Below is a small trained network, with its code and all its weights. Each question gives an input and a class and asks what happens when units are switched off, that is, made to give their printed mean instead of their output.

import numpy as np


def w(rows, s, z=0):
    codes = np.array(rows[::2]) - 128.0
    scale = np.full(codes.shape[1], s)
    scale[-1] = z or s
    return codes * scale


def norm(h):
    return h / np.sqrt((h * h).mean(-1, keepdims=True) + 1e-5)


def f(y):
    return y / 2 * (1 + np.tanh(0.7978845608 * (y + 0.044715 * y**3)))


def log_softmax(a):
    a = a - a.max(-1, keepdims=True)
    return a - np.log(np.exp(a).sum(-1, keepdims=True))


def net(x, mask):
    res = np.array(x, float).reshape(1, 7) / 4 @ E
    u = 0
    for l in range(4):
        y = f(norm(res) @ A[l][:, :-1].T + A[l][:, -1])
        res = res + np.where(mask[u : u + 3], y, B[l][:, -1]) @ B[l][:, :-1]
        u += 3
    return log_softmax(norm(res)[-1] @ U[:, :-1].T + U[:, -1])


A, B = {}, {}
E = w([
[151,75,79,156,159,58,125,60],'x0',
[92,140,120,98,63,150,40,83],'x1',
[118,117,126,123,138,109,124,122],'x2',
[42,115,118,126,149,117,151,127],'x3',
[196,67,45,191,177,254,44,145],'x4',
[113,151,114,195,95,198,206,116],'x5',
[53,102,205,236,116,147,76,105],'x6',
],0.0069)
A[0] = w([
[100,141,200,81,79,132,140,254,100],'0.n1',
[103,190,196,81,120,207,131,240,203],'0.n2',
[163,86,169,181,210,89,201,230,7],'0.n3',
],0.0066,0.0019)
B[0] = w([
[160,114,128,151,202,87,124,130,196],'0.n1',
[144,114,122,141,189,125,132,43,253],'0.n2',
[125,116,201,10,67,153,42,82,186],'0.n3',
],0.012,0.004)
A[1] = w([
[106,45,177,105,140,121,166,25,254],'1.n1',
[112,212,151,215,201,176,177,123,55],'1.n2',
[253,91,42,180,233,102,56,33,128],'1.n3',
],0.0052,0.0024)
B[1] = w([
[95,77,45,231,66,218,36,53,220],'1.n1',
[183,175,114,225,166,26,205,2,148],'1.n2',
[101,36,209,117,186,33,165,137,253],'1.n3',
],0.0075,0.0062)
A[2] = w([
[103,220,221,143,63,2,182,140,26],'2.n1',
[206,93,247,109,103,110,127,61,147],'2.n2',
[74,244,232,136,119,47,133,116,4],'2.n3',
],0.0065,0.0026)
B[2] = w([
[127,8,146,240,178,146,84,183,159],'2.n1',
[71,91,66,155,95,108,70,71,252],'2.n2',
[164,68,169,230,125,192,91,162,156],'2.n3',
],0.012,0.0042)
A[3] = w([
[95,115,102,120,35,70,201,131,156],'3.n1',
[139,115,177,96,51,120,138,2,255],'3.n2',
[189,114,120,9,120,79,246,130,179],'3.n3',
],0.0077,0.0028)
B[3] = w([
[134,65,80,152,226,99,67,136,140],'3.n1',
[132,190,5,70,109,125,94,116,253],'3.n2',
[32,236,134,188,160,174,80,149,173],'3.n3',
],0.012,0.0063)
U = w([
[122,121,96,141,188,102,142,66,176],'0',
[179,31,173,218,168,188,122,255,144],'1',
[87,147,112,118,126,122,132,87,195],'2',
[75,128,80,138,137,128,130,129,142],'3',
[111,175,124,46,42,187,82,102,89],'4',
[73,204,146,185,135,156,111,157,175],'5',
[144,141,102,144,144,104,165,143,210],'6',
[181,195,187,99,69,79,249,184,1],'7',
],0.009,0.0056)

Each question gives the input, the list of numbers given to net, and the class t.
The units are the neurons (one row each of A and B). Each row of codes is followed by its name. A weight is (code - 128) times the scale printed after its matrix; where a second scale follows, it is the last column's (A, B and U).
mask holds one flag per neuron, layer by layer. A switched-off neuron (its flag False) gives its mean, the last column of its row in B, instead of its output. The means were averaged over made-up inputs and are rounded, as every weight is.
A unit's drop is (log p(t) with every unit on - log p(t) with that unit switched off) / (log p(t) with every unit on - log p(t) with every unit switched off).
The circuit of an input: a set's keep is (log p(t) with only the set's units on - log p(t) with every unit switched off) / (log p(t) with every unit on - log p(t) with every unit switched off). Starting from all 12 units, units are removed one at a time, each time the one whose removal leaves the highest keep (on an exact tie, the one counted first), for as long as the keep stays at least 0.8.
circuit, biggest first: the units of the circuit, biggest drop first
top k neurons: the k neurons with the biggest drops, biggest first
k most important neurons of layer l: the k neurons of layer l with the biggest drops, biggest first
input [3,-8,-2,3,-5,3,0], class 4: top 2 neurons -> (0.n3 1.n1)
input [-7,-8,-8,3,6,7,0], class 2: top neuron -> (0.n2)
input [1,3,2,-6,-8,-6,1], class 1: circuit, biggest first -> (2.n1 2.n3)
input [-7,-1,7,4,3,3,-8], class 5: circuit, biggest first -> (3.n3 1.n1)
input [0,-1,0,0,5,1,3], class 1: top 4 neurons -> (0.n2 3.n2 0.n1 2.n2)
input [-6,4,5,-3,3,6,3], class 0: top 4 neurons -> (0.n2 0.n3 1.n2 3.n3)
input [2,1,-1,-1,7,-5,3], class 1: top 4 neurons -> (3.n2 0.n2 0.n3 1.n2)
input [-8,0,-2,5,-4,-4,4], class 0: top 2 neurons -> (0.n2 0.n1)
input [6,5,-5,2,7,1,-1], class 1: circuit, biggest first -> (3.n2 0.n2 0.n3 2.n2)
input [-5,5,-3,5,7,-7,-2], class 1: top 3 neurons -> (3.n2 0.n3 2.n2)
input [-6,-6,5,0,6,4,5], class 0: circuit, biggest first -> (0.n2 1.n2)
input [5,2,-2,2,8,8,1], class 1: circuit, biggest first -> (3.n2 0.n2 2.n2)
input [6,5,4,4,-7,-7,-8], class 5: circuit, biggest first -> (3.n3 0.n2)
input [-8,5,-3,-8,-8,-2,0], class 0: circuit, biggest first -> (0.n1)
input [0,6,-4,-4,2,-7,-7], class 5: top 2 neurons -> (3.n3 1.n1)
input [5,-4,0,-2,6,0,-8], class 5: top 2 neurons -> (3.n3 0.n2)
input [-3,-2,6,2,-5,0,-7], class 5: top 2 neurons -> (3.n3 1.n3)
input [5,0,-2,3,6,1,-7], class 5: 2 most important neurons of layer 2 -> (2.n2 2.n1)
input [-5,3,7,0,7,3,-1], class 1: top 2 neurons -> (3.n2 0.n3)
input [-2,-8,1,-6,-8,-1,7], class 1: circuit, biggest first -> (2.n1)
input [-3,2,5,1,2,-2,-7], class 5: top 2 neurons -> (3.n3 0.n3)
input [3,5,3,1,-1,-1,5], class 4: 2 most important neurons of layer 0 -> (0.n2 0.n1)
input [-2,3,-1,1,-2,-2,-6], class 5: 2 most important neurons of layer 1 -> (1.n2 1.n1)
